Here is a tiny trained network, its code and every weight. The questions are about switching its units off for an input and a class, where a switched-off unit gives its printed mean instead of its output.

import numpy as np


def w(rows, s, z=0):
    codes = np.array(rows[::2]) - 128.0
    scale = np.full(codes.shape[1], s)
    scale[-1] = z or s
    return codes * scale


def f(y):
    return y / 2 * (1 + np.tanh(0.7978845608 * (y + 0.044715 * y**3)))


def log_softmax(a):
    a = a - a.max(-1, keepdims=True)
    return a - np.log(np.exp(a).sum(-1, keepdims=True))


def net(x, mask):
    res = np.array(x, float).reshape(1, 8) / 4 @ E
    y = f(res @ A[0][:, :-1].T + A[0][:, -1])
    res = res + np.where(mask, y, B[0][:, -1]) @ B[0][:, :-1]
    return log_softmax(res[-1] @ U[:, :-1].T + U[:, -1])


A, B = {}, {}
E = w([
[111,154,59,131,68,2,72,186,220],'x0',
[144,132,134,120,83,164,132,121,120],'x1',
[109,120,140,70,146,186,96,203,148],'x2',
[62,55,242,51,61,66,126,112,133],'x3',
[173,109,157,137,110,161,145,108,239],'x4',
[126,134,104,108,111,144,130,109,114],'x5',
[109,131,141,179,172,70,107,119,108],'x6',
[130,132,146,136,156,120,146,183,129],'x7',
],0.0077)
A[0] = w([
[174,130,130,186,133,57,173,50,133,216],'neuron 0',
[138,121,151,120,180,162,160,90,110,43],'neuron 1',
[39,27,175,57,118,69,199,89,144,94],'neuron 2',
[137,218,153,143,144,124,235,162,132,221],'neuron 3',
[58,188,109,129,133,108,101,153,2,199],'neuron 4',
[113,179,110,121,121,55,121,135,165,43],'neuron 5',
[176,133,55,182,154,180,115,142,114,20],'neuron 6',
[136,85,179,150,204,173,185,82,72,2],'neuron 7',
[179,155,94,161,145,125,104,136,130,11],'neuron 8',
[149,135,193,150,176,121,78,246,142,147],'neuron 9',
],0.0094,0.0055)
B[0] = w([
[136,125,76,75,197,220,187,77,170,210],'neuron 0',
[149,57,119,137,70,54,114,211,51,159],'neuron 1',
[138,243,140,140,154,147,78,120,80,254],'neuron 2',
[103,123,182,119,101,187,29,151,210,188],'neuron 3',
[195,132,176,50,135,140,185,106,208,221],'neuron 4',
[139,84,12,255,49,104,108,184,87,169],'neuron 5',
[47,153,240,186,154,97,115,104,93,174],'neuron 6',
[101,22,99,79,48,65,171,212,53,198],'neuron 7',
[88,156,187,220,48,113,173,172,11,142],'neuron 8',
[139,124,49,110,172,211,140,68,116,191],'neuron 9',
],0.0086,0.0084)
U = w([
[118,40,74,199,59,41,161,239,67,111],'0',
[75,131,107,127,166,192,178,129,134,205],'1',
[128,133,144,146,145,154,167,140,137,206],'2',
[55,252,251,254,150,114,167,154,58,2],'3',
[124,99,131,134,143,172,111,105,134,150],'4',
[161,101,150,138,136,150,138,136,163,138],'5',
[203,122,167,128,117,125,176,139,189,68],'6',
],0.0075,0.0055)

Each question gives the input, the list of numbers given to net, and the class t.
The units are the neurons (one row each of A and B). Each row of codes is followed by its name. A weight is (code - 128) times the scale printed after its matrix; where a second scale follows, it is the last column's (A, B and U).
mask holds one flag per neuron, in row order. A switched-off neuron (its flag False) gives its mean, the last column of its row in B, instead of its output. The means were averaged over made-up inputs and are rounded, as every weight is.
A unit's drop is (log p(t) with every unit on - log p(t) with that unit switched off) / (log p(t) with every unit on - log p(t) with every unit switched off).
The circuit of an input: a set's keep is (log p(t) with only the set's units on - log p(t) with every unit switched off) / (log p(t) with every unit on - log p(t) with every unit switched off). Starting from all 10 units, units are removed one at a time, each time the one whose removal leaves the highest keep (on an exact tie, the one counted first), for as long as the keep stays at least 0.8.
units of the circuit, in order: the units of the circuit, biggest drop first
unit that matters most: the unit with the biggest drop
top k neurons: the k neurons with the biggest drops, biggest first
drop of u: that unit's drop, to one decimal
input [-5,5,5,-8,7,1,3,-4], class 3: unit that matters most -> neuron 6
input [5,-6,-8,-1,1,-8,5,-2], class 1: top 2 neurons -> neuron 0; neuron 7
input [-6,1,2,1,-2,0,2,-3], class 0: units of the circuit, in order -> neuron 7; neuron 1
input [-7,5,4,4,-5,-4,6,2], class 0: top 3 neurons -> neuron 7; neuron 1; neuron 0
input [4,-3,3,-8,1,-7,-6,-3], class 3: units of the circuit, in order -> neuron 6; neuron 8
input [5,8,-7,8,4,-7,1,8], class 3: top 3 neurons -> neuron 2; neuron 4; neuron 7
input [-7,5,6,2,5,6,-1,-6], class 0: units of the circuit, in order -> neuron 7; neuron 1; neuron 0
input [6,-5,0,-8,-8,-2,5,-2], class 3: top 3 neurons -> neuron 6; neuron 8; neuron 7
input [4,4,-3,6,-7,-7,3,6], class 5: top 2 neurons -> neuron 4; neuron 6
input [-3,7,-6,-8,-8,0,-3,-6], class 3: top 3 neurons -> neuron 6; neuron 8; neuron 9
input [-7,-8,1,-7,4,-5,0,-1], class 0: top 3 neurons -> neuron 7; neuron 1; neuron 2
input [-5,6,5,-8,-6,6,-5,-1], class 3: top 3 neurons -> neuron 6; neuron 0; neuron 9
input [1,7,-8,-2,6,-3,-2,-5], class 1: top 3 neurons -> neuron 0; neuron 4; neuron 1
input [7,-6,3,-8,-2,6,-3,1], class 3: units of the circuit, in order -> neuron 6
input [-8,-6,7,1,8,-5,-5,5], class 0: top 4 neurons -> neuron 7; neuron 1; neuron 0; neuron 4
input [6,7,-5,-6,-7,5,-4,-6], class 6: top 2 neurons -> neuron 4; neuron 2
input [2,0,-6,2,5,-4,3,6], class 1: top 2 neurons -> neuron 0; neuron 4
input [-8,0,-2,4,5,7,2,1], class 0: top 2 neurons -> neuron 7; neuron 1
input [-8,-4,-4,8,-4,-2,-4,5], class 0: top 2 neurons -> neuron 7; neuron 1
input [8,-5,3,-4,7,-5,1,-7], class 0: units of the circuit, in order -> neuron 5
input [-2,3,-6,-7,-6,-6,-4,7], class 3: top 3 neurons -> neuron 6; neuron 8; neuron 9
input [-8,-6,1,-5,6,0,7,-5], class 0: drop of neuron 1 -> 0.2
input [5,3,-2,-8,4,2,7,2], class 3: drop of neuron 6 -> 0.6
input [3,2,2,8,-4,-1,-6,-4], class 3: drop of neuron 0 -> 0.1
input [-8,5,-1,0,-5,-7,-6,-6], class 0: drop of neuron 7 -> 0.3
